Below is a small trained network, with its code and all its weights. Each question gives an input and a target symbol and asks what happens when units are switched off, that is, made to give their printed mean instead of their output.

import numpy as np


def w(rows, s, z=0):
    codes = np.array(rows[::2]) - 128.0
    scale = np.full(codes.shape[1], s)
    scale[-1] = z or s
    return codes * scale


def norm(h):
    return h / np.sqrt((h * h).mean(-1, keepdims=True) + 1e-5)


def f(y):
    return np.maximum(y, 0)


def softmax(a):
    e = np.exp(a - a.max(-1, keepdims=True))
    return e / e.sum(-1, keepdims=True)


def log_softmax(a):
    a = a - a.max(-1, keepdims=True)
    return a - np.log(np.exp(a).sum(-1, keepdims=True))


def net(x, mask):
    ids = ['ΘΞΩαβεζηστφψ'.index(c) for c in x.split()]
    T = len(ids)
    res = E[ids] + P[:T]
    u = 0
    for l in range(2):
        q, k, v = (norm(res) @ M[l].T for M in (Q, K, V))
        z = softmax(np.where(np.tri(T) > 0, q @ k.T / 4**0.5, -1e9)) @ v
        res = res + np.where(mask[u], z, O[l][:, -1]) @ O[l][:, :-1]
        u += 1
        y = f(norm(res) @ A[l][:, :-1].T + A[l][:, -1])
        res = res + np.where(mask[u : u + 12], y, B[l][:, -1]) @ B[l][:, :-1]
        u += 12
    return log_softmax(norm(res)[-1] @ U[:, :-1].T + U[:, -1])


Q, K, V, O, A, B = {}, {}, {}, {}, {}, {}
E = w([
[108,157,160,96,52],'Θ',
[49,131,222,129,224],'Ξ',
[107,149,160,99,62],'Ω',
[110,148,157,95,60],'α',
[196,65,189,78,168],'β',
[186,62,171,76,174],'ε',
[96,150,154,98,53],'ζ',
[100,100,80,99,208],'η',
[220,99,126,81,158],'σ',
[106,150,160,100,57],'τ',
[252,201,150,175,159],'φ',
[76,30,87,216,153],'ψ',
],0.015)
P = w([
[18,122,52,47,3],'0',
[100,89,152,75,26],'1',
[112,101,174,101,55],'2',
[115,117,166,121,93],'3',
[115,136,148,136,129],'4',
[120,148,132,149,161],'5',
[124,156,118,157,191],'6',
],0.0084)
Q[0] = w([
[51,97,197,107,94],'L0H0',
[39,243,168,218,94],'L0H0',
[69,177,83,2,181],'L0H0',
[60,91,76,227,156],'L0H0',
],0.0059)
K[0] = w([
[47,80,163,163,86],'L0H0',
[65,163,140,253,110],'L0H0',
[67,182,80,35,176],'L0H0',
[121,86,109,130,191],'L0H0',
],0.0061)
V[0] = w([
[232,143,55,113,110],'L0H0',
[89,182,95,179,142],'L0H0',
[126,3,38,197,135],'L0H0',
[121,103,96,73,82],'L0H0',
],0.0066)
O[0] = w([
[44,34,101,162,223,4],'L0H0',
[197,112,197,126,146,78],'L0H0',
[235,44,3,193,156,31],'L0H0',
[115,95,45,119,91,160],'L0H0',
],0.0054,0.0035)
A[0] = w([
[198,132,108,183,41,164],'L0N0',
[222,171,63,118,72,28],'L0N1',
[2,85,103,128,145,4],'L0N2',
[87,113,180,82,81,35],'L0N3',
[102,189,107,132,155,100],'L0N4',
[105,201,91,104,11,103],'L0N5',
[181,185,107,57,150,102],'L0N6',
[30,74,155,138,146,35],'L0N7',
[77,101,65,56,113,209],'L0N8',
[29,124,105,95,161,37],'L0N9',
[112,69,54,196,146,176],'L0N10',
[145,228,76,158,92,85],'L0N11',
],0.01,0.0033)
B[0] = w([
[152,66,33,141,124,186],'L0N0',
[180,108,113,2,46,145],'L0N1',
[173,111,132,30,47,174],'L0N2',
[193,120,83,179,116,242],'L0N3',
[168,87,106,145,163,169],'L0N4',
[171,72,185,116,230,253],'L0N5',
[151,77,160,74,109,183],'L0N6',
[171,117,92,94,86,190],'L0N7',
[220,210,194,178,94,230],'L0N8',
[181,31,115,54,75,183],'L0N9',
[95,183,196,199,209,202],'L0N10',
[220,70,86,66,135,179],'L0N11',
],0.0076,0.005)
Q[1] = w([
[7,184,87,74,109],'L1H0',
[128,136,86,103,34],'L1H0',
[82,144,95,133,138],'L1H0',
[139,188,85,88,102],'L1H0',
],0.013)
K[1] = w([
[118,124,242,1,155],'L1H0',
[188,187,123,60,90],'L1H0',
[138,149,186,97,157],'L1H0',
[218,188,129,140,216],'L1H0',
],0.0094)
V[1] = w([
[202,162,102,197,203],'L1H0',
[92,95,146,224,121],'L1H0',
[75,132,206,191,99],'L1H0',
[166,77,71,116,2],'L1H0',
],0.0067)
O[1] = w([
[1,91,170,120,97,241],'L1H0',
[95,61,190,235,95,87],'L1H0',
[147,83,82,218,116,109],'L1H0',
[71,64,140,114,246,250],'L1H0',
],0.0066,0.0022)
A[1] = w([
[136,150,148,58,100,75],'L1N0',
[143,168,106,77,160,59],'L1N1',
[131,221,116,165,166,3],'L1N2',
[112,137,134,214,55,130],'L1N3',
[125,137,119,131,120,103],'L1N4',
[136,126,66,75,81,129],'L1N5',
[138,221,133,127,161,63],'L1N6',
[85,107,98,163,183,74],'L1N7',
[207,141,152,118,123,61],'L1N8',
[124,126,150,115,141,41],'L1N9',
[70,131,160,133,130,104],'L1N10',
[108,108,106,139,5,97],'L1N11',
],0.017,0.0055)
B[1] = w([
[158,69,60,107,142,233],'L1N0',
[137,126,136,172,85,193],'L1N1',
[61,202,210,58,60,133],'L1N2',
[126,154,62,95,78,167],'L1N3',
[127,121,99,120,124,128],'L1N4',
[178,79,201,2,72,155],'L1N5',
[86,132,156,193,120,164],'L1N6',
[194,100,195,87,174,145],'L1N7',
[74,127,97,140,166,247],'L1N8',
[137,150,117,127,141,139],'L1N9',
[194,137,84,145,143,151],'L1N10',
[170,216,86,156,21,141],'L1N11',
],0.013,0.011)
U = w([
[175,80,94,17,160,161],'Θ',
[108,59,97,229,252,117],'Ξ',
[52,240,199,102,151,253],'Ω',
[93,143,118,115,122,87],'α',
[150,115,202,133,153,83],'β',
[115,136,148,131,142,86],'ε',
[102,131,141,122,135,87],'ζ',
[157,191,164,119,160,101],'η',
[105,136,156,126,131,102],'σ',
[118,105,201,134,137,83],'τ',
[170,125,96,201,18,150],'φ',
[108,100,195,137,129,88],'ψ',
],0.012)

Each question gives the input, a string of symbols that net reads in full, and the target symbol t.
The units are the heads (4 rows each of Q, K, V and O) and the neurons (one row each of A and B). Each row of codes is followed by its name. A weight is (code - 128) times the scale printed after its matrix; where a second scale follows, it is the last column's (O, A, B and U).
mask holds one flag per unit, layer by layer, with each layer's heads first. A switched-off unit (its flag False) gives its mean, the last column of its rows in O or B, instead of its output. The means were averaged over made-up inputs and are rounded, as every weight is.
A unit's drop is (log p(t) with every unit on - log p(t) with that unit switched off) / (log p(t) with every unit on - log p(t) with every unit switched off).
The circuit of an input: a set's keep is (log p(t) with only the set's units on - log p(t) with every unit switched off) / (log p(t) with every unit on - log p(t) with every unit switched off). Starting from the 12 units with the biggest drops (on a tie, the unit counted first), units are removed one at a time, each time the one whose removal leaves the highest keep (on an exact tie, the one counted first), for as long as the keep stays at least 0.8.
units of the circuit, in order: the units of the circuit, biggest drop first
unit that matters most: the unit with the biggest drop
k most important neurons: the k neurons with the biggest drops, biggest first
k most important neurons of layer l: the k neurons of layer l with the biggest drops, biggest first
input η ζ η η α ψ Ω, target φ: units of the circuit, in order -> [L1H0 L0N10 L0N5]
input Ξ Ξ φ ψ τ τ, target φ: 2 most important neurons -> [L0N10 L0N5]
input τ ψ ε η, target φ: units of the circuit, in order -> [L1H0 L0N10 L0N8]
input Ξ φ α ζ Ω η α, target Ξ: 2 most important neurons of layer 0 -> [L0N5 L0N3]
input Ξ Ξ Ξ ε φ ψ ζ, target φ: units of the circuit, in order -> [L0N10 L1H0 L0N5 L1N11]
input Ξ Ξ Ξ η φ, target Θ: 2 most important neurons -> [L0N1 L0N11]
input ε Ξ η ψ τ φ, target φ: units of the circuit, in order -> [L0N10 L1H0]
input Ξ ζ τ ψ Ξ α, target φ: units of the circuit, in order -> [L0N10 L1H0 L0N5 L1N11]
input η ψ α ε, target φ: units of the circuit, in order -> [L1H0 L0N10 L0N5 L1N11]
input Ξ ζ Ξ Θ Ω Ξ ψ, target φ: units of the circuit, in order -> [L1H0 L0N10 L1N3]
input Ξ η Ξ, target Ξ: unit that matters most -> L0H0
input τ ψ Ξ ε, target φ: units of the circuit, in order -> [L0N10 L1H0 L0N5 L1N11]
input σ φ φ α φ, target Ω: 3 most important neurons -> [L0N9 L1N2 L0N2]
input Ξ ψ β σ, target φ: unit that matters most -> L0N10
input φ σ η ζ ψ, target φ: 3 most important neurons of layer 0 -> [L0N10 L0N5 L0N2]
input Ξ η φ η φ η η, target Ω: 2 most important neurons -> [L0N10 L1N2]
input Ξ φ φ Ξ, target Ξ: 4 most important neurons of layer 0 -> [L0N10 L0N8 L0N7 L0N5]
input φ Ξ φ, target Ξ: 2 most important neurons -> [L0N10 L0N8]
input Ξ η α η Ξ η, target Ω: 3 most important neurons -> [L0N10 L0N8 L1N2]
input Ξ τ σ Ω σ, target Ξ: 2 most important neurons of layer 0 -> [L0N8 L0N9]
input α φ η Ξ Ξ η, target Ξ: 4 most important neurons -> [L0N9 L0N10 L0N8 L0N5]
input φ τ φ σ φ, target Ω: 3 most important neurons of layer 0 -> [L0N9 L0N5 L0N2]
input σ Ξ ζ φ ψ Ξ Ω, target φ: most important neuron of layer 0 -> [L0N10]
